Here is a tiny trained network, its code and every weight. The questions are about switching its units off for an input and a target symbol, where a switched-off unit gives its printed mean instead of its output.

import numpy as np


def w(rows, s, z=0):
    codes = np.array(rows[::2]) - 128.0
    scale = np.full(codes.shape[1], s)
    scale[-1] = z or s
    return codes * scale


def f(y):
    return y / 2 * (1 + np.tanh(0.7978845608 * (y + 0.044715 * y**3)))


def softmax(a):
    e = np.exp(a - a.max(-1, keepdims=True))
    return e / e.sum(-1, keepdims=True)


def log_softmax(a):
    a = a - a.max(-1, keepdims=True)
    return a - np.log(np.exp(a).sum(-1, keepdims=True))


def net(x, mask):
    ids = ['αβγδζθξτφω'.index(c) for c in x.split()]
    T = len(ids)
    res = E[ids] + P[:T]
    r = res
    for j in range(3):
        rows = slice(4 * j, 4 * j + 4)
        q, k, v = (r @ M[0][rows].T for M in (Q, K, V))
        z = softmax(np.where(np.tri(T) > 0, q @ k.T / 4**0.5, -1e9)) @ v
        o = O[0][rows]
        res = res + np.where(mask[j], z, o[:, -1]) @ o[:, :-1]
    y = f(res @ A[0][:, :-1].T + A[0][:, -1])
    res = res + np.where(mask[3:19], y, B[0][:, -1]) @ B[0][:, :-1]
    return log_softmax(res[-1] @ U[:, :-1].T + U[:, -1])


Q, K, V, O, A, B = {}, {}, {}, {}, {}, {}
E = w([
[125,153,123],'α',
[171,93,142],'β',
[80,70,150],'γ',
[123,37,91],'δ',
[135,139,148],'ζ',
[91,102,95],'θ',
[91,142,146],'ξ',
[112,137,248],'τ',
[155,152,104],'φ',
[158,107,68],'ω',
],0.018)
P = w([
[84,144,110],'0',
[251,64,139],'1',
[200,61,116],'2',
[180,66,119],'3',
[142,254,203],'4',
[134,178,164],'5',
[125,149,157],'6',
[129,130,182],'7',
[123,121,156],'8',
[136,122,153],'9',
[162,130,149],'10',
[162,107,126],'11',
[172,135,140],'12',
],0.0075)
Q[0] = w([
[86,183,109],'H0',
[103,218,90],'H0',
[89,170,157],'H0',
[92,98,50],'H0',
[140,165,97],'H1',
[155,168,97],'H1',
[203,76,204],'H1',
[141,24,132],'H1',
[89,103,10],'H2',
[96,110,110],'H2',
[68,223,178],'H2',
[141,200,104],'H2',
],0.013)
K[0] = w([
[180,142,123],'H0',
[166,86,135],'H0',
[229,135,244],'H0',
[41,131,37],'H0',
[164,131,209],'H1',
[152,114,167],'H1',
[105,143,79],'H1',
[43,165,106],'H1',
[149,126,86],'H2',
[199,91,69],'H2',
[152,115,80],'H2',
[105,14,136],'H2',
],0.011)
V[0] = w([
[32,84,205],'H0',
[242,179,92],'H0',
[112,34,87],'H0',
[148,227,156],'H0',
[55,171,92],'H1',
[146,75,30],'H1',
[145,168,192],'H1',
[162,199,157],'H1',
[135,170,6],'H2',
[184,95,122],'H2',
[195,88,62],'H2',
[191,90,190],'H2',
],0.012)
O[0] = w([
[206,143,177,174],'H0',
[92,80,58,61],'H0',
[39,154,174,251],'H0',
[208,132,81,2],'H0',
[199,254,83,108],'H1',
[16,164,119,253],'H1',
[147,67,162,38],'H1',
[177,73,111,24],'H1',
[97,188,107,92],'H2',
[38,137,162,174],'H2',
[155,174,143,186],'H2',
[72,114,135,178],'H2',
],0.0098,0.0036)
A[0] = w([
[170,163,126,184],'N0',
[98,169,127,180],'N1',
[210,195,35,101],'N2',
[110,115,50,161],'N3',
[117,183,5,89],'N4',
[114,201,78,209],'N5',
[142,92,179,156],'N6',
[123,133,207,55],'N7',
[214,81,122,152],'N8',
[93,99,75,92],'N9',
[138,204,74,255],'N10',
[149,124,138,14],'N11',
[225,124,84,96],'N12',
[161,89,202,13],'N13',
[106,42,132,130],'N14',
[139,173,148,138],'N15',
],0.013,0.0034)
B[0] = w([
[95,84,122,143],'N0',
[196,177,195,255],'N1',
[137,89,87,145],'N2',
[132,99,196,148],'N3',
[112,117,145,167],'N4',
[176,72,166,227],'N5',
[2,170,92,176],'N6',
[78,172,83,209],'N7',
[121,114,148,173],'N8',
[109,92,68,163],'N9',
[180,71,139,193],'N10',
[53,150,172,117],'N11',
[157,117,71,155],'N12',
[97,202,109,171],'N13',
[152,201,109,183],'N14',
[144,137,93,168],'N15',
],0.0062,0.0075)
U = w([
[168,71,135,144],'α',
[96,104,76,100],'β',
[152,232,46,82],'γ',
[130,139,162,2],'δ',
[150,119,86,130],'ζ',
[203,124,204,196],'θ',
[183,133,91,186],'ξ',
[136,170,26,96],'τ',
[141,43,144,128],'φ',
[127,1,238,114],'ω',
],0.0098,0.0066)

Each question gives the input, a string of symbols that net reads in full, and the target symbol t.
The units are the heads (4 rows each of Q, K, V and O) and the neurons (one row each of A and B). Each row of codes is followed by its name. A weight is (code - 128) times the scale printed after its matrix; where a second scale follows, it is the last column's (O, A, B and U).
mask holds one flag per unit, heads first, then neurons. A switched-off unit (its flag False) gives its mean, the last column of its rows in O or B, instead of its output. The means were averaged over made-up inputs and are rounded, as every weight is.
A unit's drop is (log p(t) with every unit on - log p(t) with that unit switched off) / (log p(t) with every unit on - log p(t) with every unit switched off).
The circuit of an input: a set's keep is (log p(t) with only the set's units on - log p(t) with every unit switched off) / (log p(t) with every unit on - log p(t) with every unit switched off). Starting from the 12 units with the biggest drops (on a tie, the unit counted first), units are removed one at a time, each time the one whose removal leaves the highest keep (on an exact tie, the one counted first), for as long as the keep stays at least 0.8.
units of the circuit, in order: the units of the circuit, biggest drop first
most important unit: the unit with the biggest drop
k most important neurons: the k neurons with the biggest drops, biggest first
heads that matter: for each layer, one digit per head in row order, 1 if its drop is at least 0.15 and else 0, layers parted by /
drop of u: that unit's drop, to one decimal
input β δ θ θ θ, target δ: heads that matter : 111
input δ ω ω, target δ: units of the circuit, in order : [H0; H1; N1]
input θ φ θ γ, target θ: units of the circuit, in order : [H1; N1; H0]
input ω ω ξ α ξ, target ω: units of the circuit, in order : [H1; N14; N13]
input ξ α δ, target ξ: units of the circuit, in order : [H1; N12; H0]
input δ δ ω δ δ θ θ, target δ: units of the circuit, in order : [H0; N1; H1]
input ω ζ ω, target ω: most important unit : N3
input θ δ β θ θ θ ω θ δ ω θ, target θ: heads that matter : 011
input ω φ θ α, target ω: 2 most important neurons : [N5; N3]
input β θ φ φ τ ω δ, target β: 3 most important neurons : [N14; N9; N5]
input ω β θ θ, target ω: 2 most important neurons : [N5; N14]
input θ θ ω ω, target θ: heads that matter : 111
input ξ β θ ξ ξ, target β: heads that matter : 110
input β β α, target β: heads that matter : 110
input ω ω α θ, target ω: most important neuron : [N5]
input δ ξ γ, target δ: 2 most important neurons : [N7; N1]
input β ζ γ, target β: heads that matter : 010
input δ α β, target δ: 2 most important neurons : [N7; N1]
input β α ω ω, target β: 2 most important neurons : [N9; N14]
input ω θ ξ β θ ω θ θ τ, target γ: 2 most important neurons : [N13; N7]
input ω ω δ φ, target ω: most important unit : H0
input ξ ξ β, target ξ: heads that matter : 110
input δ γ δ, target δ: 2 most important neurons : [N1; N7]
input θ β δ γ, target θ: heads that matter : 010
input γ θ θ θ ω, target θ: 2 most important neurons : [N1; N5]
input θ θ β δ, target θ: drop of H0 : 0.3
input ω θ ω, target ω: drop of N10 : 0.1
input γ θ ξ θ θ, target θ: drop of N9 : 0.1
input β ξ δ β, target β: drop of N7 : 0.1
input β β δ β, target β: most important neuron : [N7]
